Below are the code and all the weights of a small trained network. Each question names an input and a class and asks about switching units off, where a switched-off unit gives its printed mean instead of its output.

import numpy as np


def w(rows, s, z=0):
    codes = np.array(rows[::2]) - 128.0
    scale = np.full(codes.shape[1], s)
    scale[-1] = z or s
    return codes * scale


def f(y):
    return np.maximum(y, 0)


def log_softmax(a):
    a = a - a.max(-1, keepdims=True)
    return a - np.log(np.exp(a).sum(-1, keepdims=True))


def net(x, mask):
    res = np.array(x, float).reshape(1, 5) / 4 @ E
    y = f(res @ A[0][:, :-1].T + A[0][:, -1])
    res = res + np.where(mask, y, B[0][:, -1]) @ B[0][:, :-1]
    return log_softmax(res[-1] @ U[:, :-1].T + U[:, -1])


A, B = {}, {}
E = w([
[171,99,101,62,122,185,2,174,126,26],'x0',
[171,100,143,76,197,215,196,84,73,159],'x1',
[124,35,180,235,52,201,93,102,129,174],'x2',
[162,201,82,80,84,147,76,25,194,194],'x3',
[127,33,36,107,160,79,63,143,83,243],'x4',
],0.009)
A[0] = w([
[83,123,134,174,99,129,170,100,126,173,85],'neuron 0',
[99,63,151,169,170,104,168,254,55,60,82],'neuron 1',
[114,131,107,145,95,66,81,164,117,160,107],'neuron 2',
[70,162,130,178,29,31,85,180,204,99,77],'neuron 3',
[151,185,187,143,95,127,159,106,183,57,62],'neuron 4',
[163,84,123,103,134,164,71,148,146,83,52],'neuron 5',
[193,104,97,83,123,185,52,154,159,75,102],'neuron 6',
[119,63,194,222,42,204,88,91,108,183,72],'neuron 7',
[148,82,84,121,158,54,80,142,64,204,48],'neuron 8',
[170,133,114,111,124,150,82,150,119,101,9],'neuron 9',
[116,214,213,140,111,191,175,105,144,33,2],'neuron 10',
[153,84,117,183,87,206,82,132,118,112,26],'neuron 11',
[183,184,90,108,77,150,86,85,195,172,68],'neuron 12',
[142,104,118,91,111,161,74,134,101,80,4],'neuron 13',
[169,164,113,95,113,149,102,50,193,164,18],'neuron 14',
[110,129,153,169,147,78,190,85,171,198,50],'neuron 15',
[141,139,155,121,130,107,187,111,109,187,42],'neuron 16',
[183,109,148,84,187,222,180,101,73,157,71],'neuron 17',
[104,58,55,93,162,92,91,125,82,194,81],'neuron 18',
[80,140,135,168,109,54,201,105,118,194,76],'neuron 19',
[174,83,124,84,85,186,51,191,135,80,109],'neuron 20',
[95,74,168,141,148,100,132,205,68,106,14],'neuron 21',
[195,125,157,101,174,213,181,67,50,165,43],'neuron 22',
[182,97,121,96,137,181,139,117,111,118,89],'neuron 23',
[143,224,76,27,214,26,150,156,104,88,56],'neuron 24',
[170,167,102,132,119,138,96,90,128,140,11],'neuron 25',
[144,149,90,85,99,129,86,53,162,175,20],'neuron 26',
],0.0088,0.0041)
B[0] = w([
[148,156,104,95,116,67,155,117,119,92,169],'neuron 0',
[25,214,182,184,136,184,69,42,83,232,237],'neuron 1',
[141,58,74,136,179,182,99,117,183,107,175],'neuron 2',
[85,39,39,124,253,144,16,122,186,57,211],'neuron 3',
[190,73,117,178,76,196,130,165,122,132,193],'neuron 4',
[130,177,86,100,108,87,170,111,106,80,178],'neuron 5',
[114,152,95,118,112,68,214,104,81,79,209],'neuron 6',
[120,120,226,35,124,56,149,206,207,191,227],'neuron 7',
[206,106,115,191,36,203,129,182,132,129,209],'neuron 8',
[101,127,113,134,114,105,180,142,106,99,156],'neuron 9',
[225,88,101,207,35,175,96,172,110,120,217],'neuron 10',
[114,120,190,66,93,85,163,183,182,148,178],'neuron 11',
[36,175,180,189,155,174,102,68,68,210,193],'neuron 12',
[106,156,74,110,107,96,204,107,107,74,168],'neuron 13',
[75,166,163,171,143,174,116,124,92,190,180],'neuron 14',
[147,178,78,88,107,64,201,106,66,63,184],'neuron 15',
[89,129,77,100,124,119,171,154,125,77,164],'neuron 16',
[91,68,81,136,206,127,47,110,166,105,204],'neuron 17',
[214,85,123,204,34,186,129,185,123,106,217],'neuron 18',
[133,178,54,78,121,84,201,110,56,30,195],'neuron 19',
[136,169,67,89,135,57,221,102,78,87,212],'neuron 20',
[87,214,165,164,145,176,103,92,76,182,186],'neuron 21',
[86,77,70,148,201,147,90,137,197,77,202],'neuron 22',
[115,96,94,114,179,118,101,137,148,97,166],'neuron 23',
[127,95,243,37,92,74,135,213,208,200,255],'neuron 24',
[91,171,146,146,132,145,120,110,113,164,149],'neuron 25',
[88,186,157,194,136,151,101,120,84,174,180],'neuron 26',
],0.0074,0.014)
U = w([
[130,182,76,93,115,57,216,107,71,75,111],'0',
[67,215,188,172,149,184,103,80,78,199,112],'1',
[248,77,120,180,37,206,131,168,125,122,105],'2',
[122,103,243,32,116,59,156,186,217,174,106],'3',
[100,50,64,126,250,139,80,119,186,83,118],'4',
[174,110,166,110,134,115,132,91,127,132,248],'5',
],0.011,0.016)

Each question gives the input, the list of numbers given to net, and the class t.
The units are the neurons (one row each of A and B). Each row of codes is followed by its name. A weight is (code - 128) times the scale printed after its matrix; where a second scale follows, it is the last column's (A, B and U).
mask holds one flag per neuron, in row order. A switched-off neuron (its flag False) gives its mean, the last column of its row in B, instead of its output. The means were averaged over made-up inputs and are rounded, as every weight is.
A unit's drop is (log p(t) with every unit on - log p(t) with that unit switched off) / (log p(t) with every unit on - log p(t) with every unit switched off).
The circuit of an input: a set's keep is (log p(t) with only the set's units on - log p(t) with every unit switched off) / (log p(t) with every unit on - log p(t) with every unit switched off). Starting from the 12 units with the biggest drops (on a tie, the unit counted first), units are removed one at a time, each time the one whose removal leaves the highest keep (on an exact tie, the one counted first), for as long as the keep stays at least 0.8.
units of the circuit, in order: the units of the circuit, biggest drop first
k most important neurons: the k neurons with the biggest drops, biggest first
drop when u is switched off: that unit's drop, to one decimal
input [-8,-2,3,-2,-8], class 0: most important neuron : [neuron 19]
input [6,-3,4,-7,3], class 1: 2 most important neurons : [neuron 1; neuron 21]
input [2,6,-3,-6,-7], class 2: 3 most important neurons : [neuron 10; neuron 4; neuron 12]
input [7,8,-1,5,-5], class 4: 4 most important neurons : [neuron 17; neuron 22; neuron 23; neuron 19]
input [3,0,8,-7,-4], class 3: 2 most important neurons : [neuron 7; neuron 11]
input [0,5,-6,0,-6], class 2: 3 most important neurons : [neuron 10; neuron 7; neuron 4]
input [-2,-3,1,-5,6], class 2: 2 most important neurons : [neuron 8; neuron 18]
input [-5,7,-3,-2,5], class 4: 3 most important neurons : [neuron 17; neuron 22; neuron 10]
input [-1,5,-1,-5,3], class 1: 3 most important neurons : [neuron 1; neuron 3; neuron 21]
input [2,-3,-1,-5,6], class 2: 2 most important neurons : [neuron 18; neuron 8]
input [5,6,4,-2,-5], class 4: 2 most important neurons : [neuron 17; neuron 22]
input [7,-5,-5,8,1], class 1: 3 most important neurons : [neuron 12; neuron 26; neuron 14]
input [5,-5,1,-7,-4], class 1: drop when neuron 1 is switched off : 1.5
input [3,-7,7,-6,6], class 3: units of the circuit, in order : [neuron 7]
input [0,5,2,-7,8], class 2: drop when neuron 17 is switched off : -0.1
input [4,8,6,0,-5], class 4: drop when neuron 22 is switched off : 0.4
